Where the symbols take the states:
from | j u f s l m
j158 | j537 j208 j219 j448 j793 j455
j829 | j175 j634 j234 j277 j327 none
j298 | j54 j17 j537 j455 j235 none
j448 | j158 j869 j163 none j933 j692
j465 | j483 j933 j172 none j137 j831
j717 | j510 j16 none j416 j219 j793
j293 | j329 j465 j316 none j778 j584
j172 | j973 j416 none none j214 j465
j455 | j298 j327 j158 j692 j806 none
j329 | j393 j483 j752 j293 j428 j634
j119 | none j135 j602 j675 j722 none
j731 | j602 j854 j256 j428 j393 j675
j510 | j959 j243 none j717 j811 j845
j587 | none j357 none j811 j959 j169
j255 | j443 j455 j88 j352 j453 none
j98 | j591 j811 none j860 j400 j854
j383 | j83 j235 j734 j453 j443 none
j357 | none j69 none j360 j31 j844
j892 | j234 j293 j885 none j869 j277
j424 | j853 j352 j778 none j584 none
j845 | j773 j36 j510 j793 j537 j235
j773 | none j874 j959 j845 j169 j877
j277 | j829 j584 j892 none j596 none
j837 | j177 j501 none none j885 j869
j793 | j845 j234 j717 j933 j158 j806
j831 | j453 j488 j465 none j352 none
j16 | j243 j752 none j885 j177 j234
j675 | j119 j443 j731 j853 j63 none
j853 | j675 j255 j428 j424 j634 none
j757 | j844 j731 j360 j208 j36 j17
j137 | j88 j448 j214 none j465 j352
j54 | none j985 j169 j298 j877 none
j959 | none j31 none j510 j587 j773
j778 | j428 j137 j501 none j293 j424
j163 | j219 j837 none none j416 j448
j393 | j57 j734 j655 j329 j731 j63
j135 | none j54 j392 j443 j83 none
j219 | j811 j177 none j163 j717 j158
j256 | j69 j98 none j48 j655 j731
j967 | none j35 none j655 j69 j57
j933 | j793 j892 j416 none j448 j488
j175 | j365 j63 j36 j829 j17 none
j634 | j63 j453 j329 j584 j853 none
j235 | j877 j175 j845 j806 j298 none
j488 | j806 j277 j933 none j692 none
j869 | j208 j778 j837 none j892 j596
j602 | none j392 j69 j731 j57 j119
j596 | j327 j424 j869 none j277 none
j416 | j717 j885 none none j163 j933
j327 | j17 j853 j208 j596 j829 none
j860 | j98 j219 none j214 j973 j88
j69 | none j591 none j256 j967 j602
j63 | j722 j383 j393 j634 j675 none
j35 | none j959 none j400 j591 j698
j48 | j256 j860 none j501 j752 j428
j443 | j135 j298 j854 j255 j383 none
j208 | j757 j428 j177 j869 j234 j327
j501 | j48 j214 none none j316 j778
j844 | none j602 j357 j757 j874 j985
j985 | none j119 j844 j17 j365 none
j31 | none j967 none j243 j357 j874
j698 | none j773 j35 j734 j392 j83
j360 | j357 j256 none j177 j243 j757
j365 | none j722 j874 j175 j985 none
j973 | j400 j717 none j172 j860 j483
j169 | none j844 j587 j537 j773 j54
j655 | j967 j400 none j752 j256 j393
j83 | none j877 j698 j383 j135 none
j885 | j16 j316 none none j837 j892
j591 | none j587 none j98 j35 j392
j234 | j36 j329 j16 j892 j208 j829
j392 | none j169 j591 j854 j698 j135
j734 | j698 j845 j400 j483 j854 j383
j36 | j874 j393 j243 j234 j757 j175
j692 | j455 j596 j448 none j488 none
j877 | none j365 j773 j235 j54 none
j806 | j235 j829 j793 j488 j455 none
j584 | j634 j831 j293 none j424 none
j752 | j655 j973 none j316 j48 j329
j352 | j255 j692 j137 none j831 none
j854 | j392 j537 j98 j88 j734 j443
j537 | j169 j757 j811 j158 j845 j298
j483 | j734 j793 j973 j465 j88 j453
j316 | j752 j172 none none j501 j293
j428 | j731 j88 j48 j778 j329 j853
j400 | j35 j510 none j973 j98 j734
j17 | j985 j675 j757 j327 j175 none
j874 | none j57 j31 j36 j844 j365
j243 | j31 j655 none j16 j360 j36
j722 | none j83 j57 j63 j119 none
j57 | none j698 j967 j393 j602 j722
j88 | j854 j158 j860 j137 j483 j255
j177 | j360 j48 none j837 j16 j208
j453 | j383 j806 j483 j831 j255 none
j214 | j860 j163 none none j172 j137
j811 | j587 j360 none j219 j510 j537

In the rows, 472 means zero.

The rows follow the links: the fewer symbols apart two states are, the more alike their rows tend to be.

Each row is also shifted at random along 3 hidden directions that mean nothing.

Name the state of each row.
597 415 513 435 504 447 438 463 484 469 570 446 499 510 382 420 478 450 464 515 482 537 434 419 492 580 475 384 382 481 532 527 476 481 470 564 385 525 511 464 538 550 498 510 441; state j837
515 487 484 568 535 443 393 555 552 356 533 539 446 487 377 401 447 470 430 389 551 506 378 543 365 482 487 515 511 398 557 447 441 381 414 469 457 581 420 523 636 517 465 505 417; state j69
728 318 442 463 554 425 546 462 485 539 488 413 378 586 540 456 490 365 574 505 457 433 498 384 404 622 546 226 446 542 492 554 562 549 463 507 398 522 442 430 520 416 490 652 589; state j933
642 460 501 510 425 465 428 594 507 469 588 504 364 530 417 449 533 395 543 360 504 474 409 389 455 395 430 463 558 473 461 388 446 540 466 487 358 388 398 518 524 517 475 456 480; state j752
562 437 467 521 440 429 476 571 510 527 494 483 377 522 511 557 500 434 543 346 466 452 460 386 469 368 498 396 601 510 396 428 541 515 481 466 416 379 391 496 443 450 536 489 471; state j483
666 474 485 471 377 472 401 509 477 435 534 392 387 486 459 451 527 419 519 455 434 430 451 414 437 460 426 417 494 442 531 439 427 533 481 435 403 502 437 405 517 472 327 530 568; state j243
749 537 461 420 390 507 510 303 384 444 392 368 591 451 503 472 416 478 430 648 416 442 556 514 458 563 458 426 311 506 506 558 430 449 550 432 494 522 557 370 422 421 496 481 566; state j17
265 375 439 521 521 427 439 591 463 440 545 488 363 462 418 425 540 429 542 376 467 473 454 386 420 452 485 397 523 473 452 451 482 504 454 480 376 457 395 504 567 502 395 570 507; state j717
184 481 438 496 494 458 469 453 449 409 377 493 563 338 500 481 421 584 393 504 468 489 491 541 488 458 452 560 430 445 485 532 464 392 480 430 554 503 486 489 444 455 434 461 459; state j54
555 559 556 438 329 546 439 490 545 479 502 466 415 477 498 492 457 478 505 474 516 480 495 547 513 385 378 565 549 453 495 407 415 507 431 390 510 425 459 445 371 435 389 383 493; state j967
596 555 442 456 380 508 507 510 517 459 386 486 511 429 564 506 445 485 487 455 503 441 506 519 510 416 394 579 553 456 491 382 446 486 441 410 554 379 425 508 373 442 417 390 512; state j722
587 418 422 430 572 454 536 423 435 456 434 465 571 468 468 392 446 435 449 540 469 478 482 427 455 621 506 404 382 506 501 529 485 452 473 560 432 503 527 483 528 542 531 528 492; state j596
377 421 490 491 431 490 401 488 459 473 501 415 371 482 492 475 530 456 488 454 415 451 512 456 433 439 460 394 486 430 468 477 471 498 470 423 438 493 425 396 489 395 339 535 547; state j510
162 412 505 442 568 495 448 409 445 518 543 467 478 501 404 410 478 472 419 558 468 524 486 484 484 543 509 453 357 466 473 553 491 462 462 544 473 521 511 452 524 482 479 504 413; state j163
666 580 544 455 345 490 443 428 537 439 457 454 539 437 472 532 386 560 413 490 513 521 464 566 525 429 445 565 486 477 501 472 441 445 481 428 527 484 514 419 379 458 494 350 433; state j602
307 410 389 441 556 423 547 533 424 492 424 515 528 463 501 417 522 433 539 463 459 440 438 369 532 545 427 522 499 435 473 409 444 517 425 515 473 385 465 601 482 616 411 486 473; state j277
657 492 556 515 417 508 370 499 608 427 515 457 432 474 451 549 430 557 427 425 524 533 469 564 485 402 479 431 480 490 489 513 525 411 470 415 446 522 468 396 425 367 511 438 439; state j591
267 473 519 489 449 494 383 457 507 406 480 456 485 391 447 471 439 560 400 512 486 521 471 568 458 457 477 491 434 448 505 534 459 407 446 427 500 557 487 405 469 426 401 464 466; state j587
427 427 534 464 491 526 408 333 442 440 501 409 443 503 444 430 448 471 397 565 443 465 530 533 378 549 520 368 333 480 505 601 479 403 518 457 477 631 493 337 531 359 480 540 507; state j811
529 469 485 500 396 436 434 555 499 520 458 458 370 492 554 588 522 479 492 360 425 420 466 435 508 331 447 475 572 440 395 394 519 505 476 411 481 423 430 484 410 394 460 455 444; state j734
439 418 412 494 456 445 487 480 430 490 435 419 385 479 536 512 497 425 518 441 419 399 500 420 419 494 487 374 514 455 463 482 487 494 475 445 479 530 416 418 511 410 380 597 566; state j845
559 351 504 445 479 483 442 491 530 543 532 421 400 540 497 471 515 457 544 490 453 495 500 388 522 506 465 347 462 519 462 517 539 542 477 490 368 432 462 432 439 451 418 518 513; state j416
267 430 553 453 513 446 414 503 533 519 585 525 473 493 403 490 502 541 412 416 486 543 420 465 597 369 458 543 439 449 401 480 520 454 468 534 434 425 510 523 440 522 556 400 300; state j214
705 439 432 450 471 455 523 530 507 520 446 502 492 540 526 488 506 429 532 452 476 462 449 381 534 463 446 468 503 477 455 401 502 551 460 500 423 349 464 560 437 554 503 440 472; state j584
552 432 403 515 522 416 456 463 460 382 371 434 526 409 507 489 467 554 401 454 405 454 479 447 461 478 501 395 404 451 472 556 512 377 516 444 446 546 488 458 512 448 503 537 478; state j298
397 555 550 428 475 542 471 409 411 497 561 493 492 521 357 388 451 423 433 536 502 530 499 553 424 485 507 513 399 508 456 470 417 459 501 521 470 502 501 450 514 489 543 398 398; state j48
483 531 463 413 305 449 513 515 433 507 434 432 561 367 510 549 517 525 518 511 399 479 480 361 635 378 365 535 506 512 410 394 414 575 525 461 446 265 530 474 297 573 405 332 500; state j829

Start here and follow the symbols in turn, left to right. Where do you end up?
Answer with the state's name.
576 450 423 487 492 543 541 465 437 535 414 511 448 510 552 509 467 391 530 479 475 426 547 446 418 440 508 372 499 536 403 453 542 515 501 460 456 385 431 498 445 368 559 496 546
l s: j352
463 543 469 485 430 496 504 501 515 466 453 517 415 458 513 467 447 448 523 428 539 437 450 536 436 441 428 567 586 433 522 378 423 508 415 412 549 469 415 504 452 467 399 435 521
f s: j655
521 490 405 474 463 513 526 446 453 419 364 467 490 425 529 432 424 442 507 534 482 427 517 531 425 546 431 471 484 454 547 467 419 488 434 408 544 464 440 448 487 446 361 524 605
f u: j57
746 465 402 481 505 455 551 391 406 417 437 423 595 451 452 412 417 417 460 566 451 465 494 452 394 600 511 353 366 560 516 560 463 453 534 517 399 497 529 426 532 481 555 539 552
f f j: j360
465 453 533 503 517 493 417 484 492 477 572 499 441 507 389 465 461 473 439 445 496 534 456 499 436 416 533 402 429 496 441 524 497 412 496 513 393 502 466 447 511 423 588 475 394
m f u: j219
288 508 415 475 505 582 526 414 462 509 362 529 455 462 580 472 432 457 483 520 510 413 552 579 410 467 464 521 501 472 451 420 498 460 437 402 622 434 431 498 425 344 436 464 524
l f: j392
626 462 537 449 446 434 430 486 576 534 515 461 506 526 482 578 458 546 452 431 454 530 458 434 598 413 505 452 459 515 388 537 576 469 496 523 419 443 527 453 369 488 618 395 353
u j f u: j177
130 551 503 491 515 495 404 495 402 428 535 555 477 453 340 372 506 472 372 419 495 482 391 555 453 410 455 649 470 359 481 384 369 403 435 495 537 568 485 535 568 544 448 387 322
j u s: j98
503 444 439 487 421 453 464 514 532 439 431 415 412 433 556 532 444 497 519 454 468 454 515 463 455 475 463 398 535 471 502 501 507 489 460 378 490 508 416 424 431 395 369 553 585
f u: j31
400 490 486 490 411 475 450 525 542 487 434 499 402 454 540 555 453 506 475 379 501 451 474 519 489 362 443 520 601 446 462 429 496 470 432 387 547 454 413 493 389 412 423 432 470
m u: j877
459 387 497 444 536 418 487 408 474 493 484 440 509 507 466 477 475 482 447 519 454 498 465 445 506 570 545 371 391 525 466 590 538 453 499 558 430 542 522 435 483 472 549 536 428
m l f: j933
411 457 514 467 391 540 428 474 524 470 475 427 393 453 514 499 454 489 509 522 472 482 550 530 471 442 427 419 479 470 487 497 474 501 452 378 508 476 433 371 411 384 337 486 574
m u s: j36
439 511 542 419 410 504 409 366 414 434 514 412 509 447 385 423 478 482 406 583 441 484 482 535 442 506 455 500 372 456 514 516 390 438 489 470 489 557 536 357 485 482 412 446 477
l u m: j393
521 409 491 456 509 482 513 475 517 585 488 482 407 589 534 514 511 417 544 453 476 451 499 420 514 476 491 403 502 506 413 467 560 555 461 506 467 401 448 489 426 442 533 496 450
l j m: j255
700 448 503 442 375 458 461 533 520 449 574 422 421 481 426 470 520 423 557 452 477 487 467 368 479 465 427 393 499 510 484 446 444 573 502 483 353 420 454 412 475 522 399 502 538
j u m: j393
446 485 451 443 393 419 522 512 431 491 497 444 460 441 456 474 501 419 560 468 468 470 467 378 504 477 444 492 564 514 472 414 391 552 487 479 434 397 462 478 453 562 398 476 541
f u: j752
516 477 418 581 458 303 440 625 556 302 460 470 507 344 392 485 433 570 414 318 506 513 328 440 489 461 453 529 557 396 582 471 440 376 423 439 444 553 456 538 554 618 396 493 433
l m s: j175
417 559 447 504 551 483 478 374 363 448 455 516 486 512 401 380 443 397 381 462 488 445 431 603 349 552 535 543 432 426 506 460 412 383 476 486 554 641 467 486 615 474 535 486 431
u f l j: j35
435 458 491 394 407 424 504 492 476 544 509 449 478 483 482 488 518 453 555 504 449 456 458 362 613 509 407 486 489 484 465 430 435 587 462 507 444 376 506 477 372 581 405 423 470
u j j: j393
